arr =
array([[  4.15, -17.81, -17.46,   3.15,   9.18,  -9.74,  -0.99,   0.70],
       [-11.10,  11.19,   8.26, -10.66, -16.09,   0.01,  -1.48,  -8.72],
       [-15.24,  10.67,  13.69, -10.78, -20.16,   6.53, -10.29,  -8.78],
       [-10.43,  11.67,   9.91, -10.19, -16.00,   0.51,  -3.62,  -8.80]])
The third entry on the main diagonal -> 13.69
The entry directly below the smallest entry: -16.00
The 1st entry in reading order?
Answer: 4.15
The entry in the top-right corner is 0.70
The entry directly below the largest entry?
Answer: 9.91
The 4th entry, reading row by row is 3.15
The second entry on the diagonal from the top-right corner?
Answer: -1.48
The entry just right of 4.15 is -17.81
The largest entry in the last row: 11.67
The entry directly below 11.19?
Answer: 10.67
The last entry, reading row by row: -8.80
The entry directly above the smallest entry -> -16.09
The third entry on the diagonal from the top-right corner is 6.53
The second entry on the main diagonal?
Answer: 11.19
The entry just right of 0.51 -> -3.62
The 5th-last entry, reading row by row -> -10.19
The entry directly above -10.43?
Answer: -15.24
The entry directly below -1.48 -> -10.29
The entry just right of the largest entry is -10.78
The smallest entry -> -20.16
The 5th entry in reading order: 9.18

Questions about the grid below. Indices start at 0.
1) The smallest entry?
2) The entry in row 2 and column 1?
3) The entry at row 0, column 0?
4) The entry at row 1, column 0?
5) The entry directly above 55?
6) The entry at row 0, column 2?
7) The entry at row 2, column 0?
8) The bottom-left entry?
39  26  74  40  30  22  23  36  47  47  44  42  43  32  50  77
31  38  37  31  31  37  39  45  36  39  39  44  41  32  43  36
52  62  28  55  66  65  62  32  32  27  29  26  27  64  26  23
38  61  32  41  52  63  63  46  29  30  32  39  34  50  38  28
1) 22
2) 62
3) 39
4) 31
5) 31
6) 74
7) 52
8) 38

m =
[[ 1.3  0.8 -1.8  1.3  0.6 -1.4]
 [ 0.0  0.2 -2.2  1.0 -0.9 -0.7]
 [-0.4  0.4  1.4  0.3 -0.4 -0.2]
 [ 1.4  0.9  1.4  0.0  0.6  1.9]
 [ 0.4 -1.3  1.7 -0.2 -0.4  1.2]
 [-0.5  0.9 -1.8  0.9  0.5  0.4]
 [-0.4 -0.5  2.7 -0.6  0.2  2.0]
 [ 0.6  0.2 -1.6  0.7  1.0  0.5]
 [ 0.3  0.9  0.8  1.5  0.4  1.3]
 [ 2.3  0.1  0.9  0.4  0.1 -1.0]
 [ 0.1 -0.2 -1.1 -0.3  0.3 -0.7]
 [ 1.2  2.0  0.4  1.0  1.6 -0.9]]
Give the entry directly above 1.6.
Answer: 0.3
The entry directly above the largest entry is -1.8
The last entry of the largest entry's row -> 2.0
Give the entry in the bottom-right corner.
Answer: -0.9
The largest entry in the last row -> 2.0
The 2nd-last entry, reading row by row is 1.6
Give the fifth entry, reading row by row.
Answer: 0.6
Give the first entry of the largest entry's row.
Answer: -0.4
Give the entry in the bottom-left corner.
Answer: 1.2
The 2nd largest entry -> 2.3
Give the entry directly below the smallest entry.
Answer: 1.4
Give the entry directly below -1.3.
Answer: 0.9
The fourth entry, reading row by row: 1.3
Give the entry just right of the smallest entry.
Answer: 1.0
The first entry on the diagonal from the top-right corner -> -1.4
Give the entry directly above the smallest entry.
Answer: -1.8
Give the first entry in the row that holds the smallest entry.
Answer: 0.0
Give the top-left entry.
Answer: 1.3
The entry just left of 2.7: -0.5
Give the entry just right of -1.1.
Answer: -0.3
Give the largest entry.
Answer: 2.7
Give the last entry of the smallest entry's row.
Answer: -0.7
The second entry on the diagonal from the top-right corner is -0.9
Give the smallest entry in the first column.
Answer: -0.5

Read these off the grid that follows.
1) Find the entry just right of -134.64.
2) Find the entry just left of 108.81.
3) Find the entry at the centre.
[[-299.63  -32.43 -191.05   10.00  -11.07   -7.29   46.48  -81.94  107.19
  -157.01    4.11  179.54   50.87  -12.27    3.81]
 [-241.83   31.14  -97.03  -14.37   43.75 -100.07   33.46  -18.21  104.46
  -156.10    5.38  179.62  106.53  -14.55    1.63]
 [-257.06  -16.98  -22.57   -8.00   19.85  -62.85   44.56  -14.72   83.81
  -108.33   16.35  179.35   49.08  -14.72   -9.00]
 [-231.85   19.86 -113.35   14.58   14.73   23.49   28.01   57.15  141.85
  -156.60   29.35  170.46   45.30  -11.06    8.23]
 [-196.26  -19.36 -136.48   30.29   40.04  -12.25   46.14  -43.03  102.57
  -151.87   -4.72  174.11   89.43  -19.07  -71.46]
 [-234.41  -32.94 -134.64   81.12    8.58   11.10   44.77  -66.59  118.99
  -171.35  -24.60  278.72   65.31  -16.68  -31.74]
 [-252.15  -25.38 -142.12  -10.44  -15.18  -13.97   88.46  -62.55  237.98
  -130.20   17.15  160.95   65.21   33.80   11.85]
 [-240.92  -25.17 -176.06    5.66   95.74   33.66   44.22  -84.86   96.61
  -164.63   45.63  175.25   73.67  -11.80    3.08]
 [-133.67  -14.75 -130.87  -88.41   60.14  -24.50   62.59 -105.08  118.27
  -226.36   20.50  153.97   29.92   26.93    3.65]
 [-245.77  -15.35 -131.52    0.97  -12.27   13.25   74.50  -87.28   97.72
  -169.01   21.62  155.71  119.47   40.88   -9.93]
 [-292.35    6.67 -123.07   81.31  -35.52  -52.20   18.29  -69.12  108.68
  -146.48    6.67  172.39   72.61  -21.56  108.81]
 [-236.17  -18.56 -152.56    8.38   15.56  -14.06   46.28  -70.81  147.18
  -158.55  114.31  186.74   63.55  -45.81   11.64]
 [-240.87  -22.55 -128.00   34.61    0.97  -65.68  -15.13  -88.52  141.98
  -193.09   36.24  175.03   21.91  -12.34    2.82]
 [-212.29  -61.54  -83.31   -0.31   19.78  -12.61   62.52 -123.77  131.09
  -160.65    9.75  173.61   71.70  -19.88   69.47]
 [-269.43  -24.35 -116.80  -25.78   15.07   -3.17  111.52  -67.52   82.78
  -215.70    9.66  169.75   65.17  -24.69    3.37]]
1) 81.12
2) -21.56
3) -84.86

array([7050, 2352, 9006, 7399, 2996])
Which number is the entry just left of 9006?
A: 2352
Which number is the entry just left of 2996?
A: 7399
